Below are the code and all the weights of a small trained network. Each question names an input and a target symbol and asks about switching units off, where a switched-off unit gives its printed mean instead of its output.

import numpy as np


def w(rows, s, z=0):
    codes = np.array(rows[::2]) - 128.0
    scale = np.full(codes.shape[1], s)
    scale[-1] = z or s
    return codes * scale


def f(y):
    return y / 2 * (1 + np.tanh(0.7978845608 * (y + 0.044715 * y**3)))


def softmax(a):
    e = np.exp(a - a.max(-1, keepdims=True))
    return e / e.sum(-1, keepdims=True)


def log_softmax(a):
    a = a - a.max(-1, keepdims=True)
    return a - np.log(np.exp(a).sum(-1, keepdims=True))


def net(x, mask):
    ids = ['ΓΔΠαμτω'.index(c) for c in x.split()]
    T = len(ids)
    res = E[ids] + P[:T]
    q, k, v = (res @ M[0].T for M in (Q, K, V))
    z = softmax(np.where(np.tri(T) > 0, q @ k.T / 3**0.5, -1e9)) @ v
    res = res + np.where(mask[0], z, O[0][:, -1]) @ O[0][:, :-1]
    y = f(res @ A[0][:, :-1].T + A[0][:, -1])
    res = res + np.where(mask[1:9], y, B[0][:, -1]) @ B[0][:, :-1]
    return log_softmax(res[-1] @ U[:, :-1].T + U[:, -1])


Q, K, V, O, A, B = {}, {}, {}, {}, {}, {}
E = w([
[177,210,223,64,157,168,139],'Γ',
[63,214,206,191,93,125,158],'Δ',
[160,173,150,164,166,158,100],'Π',
[173,205,93,251,94,136,48],'α',
[120,97,137,173,191,135,191],'μ',
[82,164,93,116,188,100,208],'τ',
[108,112,23,234,122,81,161],'ω',
],0.019)
P = w([
[161,112,121,91,136,125,93],'0',
[21,80,161,97,127,161,111],'1',
[195,145,92,195,177,150,137],'2',
[168,119,130,113,141,75,94],'3',
[29,71,137,90,116,178,111],'4',
[193,138,112,211,211,115,135],'5',
[176,125,138,122,154,41,87],'6',
[24,75,132,89,117,202,112],'7',
[201,140,107,224,226,97,137],'8',
[178,129,158,133,149,8,82],'9',
[20,78,124,87,98,228,116],'10',
[185,123,107,204,209,74,134],'11',
],0.016)
Q[0] = w([
[180,247,146,217,132,2,186],'head 1',
[172,152,103,209,161,199,197],'head 1',
[233,201,141,226,174,225,191],'head 1',
],0.0098)
K[0] = w([
[189,167,168,175,179,9,149],'head 1',
[119,50,152,100,142,42,73],'head 1',
[148,97,176,111,126,34,72],'head 1',
],0.012)
V[0] = w([
[43,192,39,172,110,71,96],'head 1',
[174,35,132,216,169,119,49],'head 1',
[75,186,193,190,116,188,2],'head 1',
],0.0086)
O[0] = w([
[83,248,92,161,72,181,69,254],'head 1',
[165,64,114,109,126,243,168,84],'head 1',
[85,94,124,124,177,124,24,100],'head 1',
],0.011,0.0063)
A[0] = w([
[117,112,167,148,174,44,118,93],'neuron 1',
[200,105,160,153,110,118,196,60],'neuron 2',
[67,87,181,193,65,129,141,60],'neuron 3',
[58,86,58,110,98,114,152,40],'neuron 4',
[252,120,74,167,104,111,83,1],'neuron 5',
[109,136,151,8,62,167,88,69],'neuron 6',
[68,100,112,108,147,202,105,70],'neuron 7',
[102,146,166,162,116,116,159,140],'neuron 8',
],0.013,0.0082)
B[0] = w([
[203,132,71,103,93,159,108,208],'neuron 1',
[48,136,114,49,78,133,53,193],'neuron 2',
[114,26,82,115,98,188,150,186],'neuron 3',
[225,148,172,144,107,140,183,172],'neuron 4',
[109,122,171,56,144,131,171,168],'neuron 5',
[198,87,30,71,116,106,137,137],'neuron 6',
[164,244,167,52,204,135,127,187],'neuron 7',
[152,84,174,56,135,84,151,254],'neuron 8',
],0.011,0.0097)
U = w([
[140,140,121,129,76,80,171,62],'Γ',
[61,183,132,229,61,68,88,237],'Δ',
[82,84,201,182,164,110,215,225],'Π',
[65,189,173,135,132,101,164,1],'α',
[2,121,124,99,74,134,179,74],'μ',
[68,207,201,140,81,14,210,159],'τ',
[111,175,130,177,41,159,203,117],'ω',
],0.0058,0.0057)

Each question gives the input, a string of symbols that net reads in full, and the target symbol t.
The units are the heads (3 rows each of Q, K, V and O) and the neurons (one row each of A and B). Each row of codes is followed by its name. A weight is (code - 128) times the scale printed after its matrix; where a second scale follows, it is the last column's (O, A, B and U).
mask holds one flag per unit, heads first, then neurons. A switched-off unit (its flag False) gives its mean, the last column of its rows in O or B, instead of its output. The means were averaged over made-up inputs and are rounded, as every weight is.
A unit's drop is (log p(t) with every unit on - log p(t) with that unit switched off) / (log p(t) with every unit on - log p(t) with every unit switched off).
The circuit of an input: a set's keep is (log p(t) with only the set's units on - log p(t) with every unit switched off) / (log p(t) with every unit on - log p(t) with every unit switched off). Starting from all 9 units, units are removed one at a time, each time the one whose removal leaves the highest keep (on an exact tie, the one counted first), for as long as the keep stays at least 0.8.
circuit, biggest first: the units of the circuit, biggest drop first
most important unit: the unit with the biggest drop
k most important neurons: the k neurons with the biggest drops, biggest first
drop when u is switched off: that unit's drop, to one decimal
input τ Δ α, target τ: most important unit -> neuron 5
input τ Δ τ Π ω ω Δ τ μ Γ μ, target Π: circuit, biggest first -> [head 1; neuron 2]
input Δ Γ Δ τ τ τ Γ Δ α Γ τ α, target Γ: circuit, biggest first -> [head 1; neuron 1]
input Δ ω ω μ Π Δ τ μ τ μ τ α, target μ: circuit, biggest first -> [head 1; neuron 2; neuron 5]
input Π τ ω Δ ω τ α, target α: circuit, biggest first -> [head 1; neuron 5; neuron 7]
input τ τ Γ, target τ: circuit, biggest first -> [head 1; neuron 1]
input μ Δ τ ω Δ Γ τ τ, target τ: circuit, biggest first -> [head 1; neuron 4]
input Π ω μ Π τ τ α Π μ, target α: circuit, biggest first -> [head 1; neuron 7]
input τ τ τ τ μ τ Γ τ Δ, target Γ: circuit, biggest first -> [neuron 1; head 1]
input μ ω μ Γ τ Γ, target Γ: circuit, biggest first -> [head 1; neuron 1]
input τ τ ω τ τ ω Δ τ ω Δ τ μ, target Δ: circuit, biggest first -> [head 1; neuron 8]
input Δ τ α Δ Δ Δ μ Δ Δ Γ ω μ, target Γ: circuit, biggest first -> [neuron 1; head 1]
input Γ Γ Δ α, target α: 2 most important neurons -> [neuron 7; neuron 5]
input μ Δ Δ Δ α τ τ Δ τ Γ Γ τ, target Γ: most important unit -> neuron 1
input α α Γ ω τ Π Γ τ Γ Δ Γ, target Γ: 2 most important neurons -> [neuron 1; neuron 6]
input τ τ τ Π Γ α Π Π τ, target Π: 2 most important neurons -> [neuron 2; neuron 1]
input Δ τ Γ Γ μ Δ ω Π ω τ ω, target ω: 2 most important neurons -> [neuron 4; neuron 3]
input Γ τ τ Π Π Π τ τ ω, target τ: 2 most important neurons -> [neuron 5; neuron 3]
input Γ τ ω, target Γ: drop when neuron 1 is switched off -> 1.2
input τ τ Δ μ Δ Γ ω Π Δ, target ω: drop when head 1 is switched off -> 1.1
input τ τ Γ Π Π Π, target Π: drop when head 1 is switched off -> 0.6
input Γ ω ω ω τ Π, target ω: most important neuron -> [neuron 8]
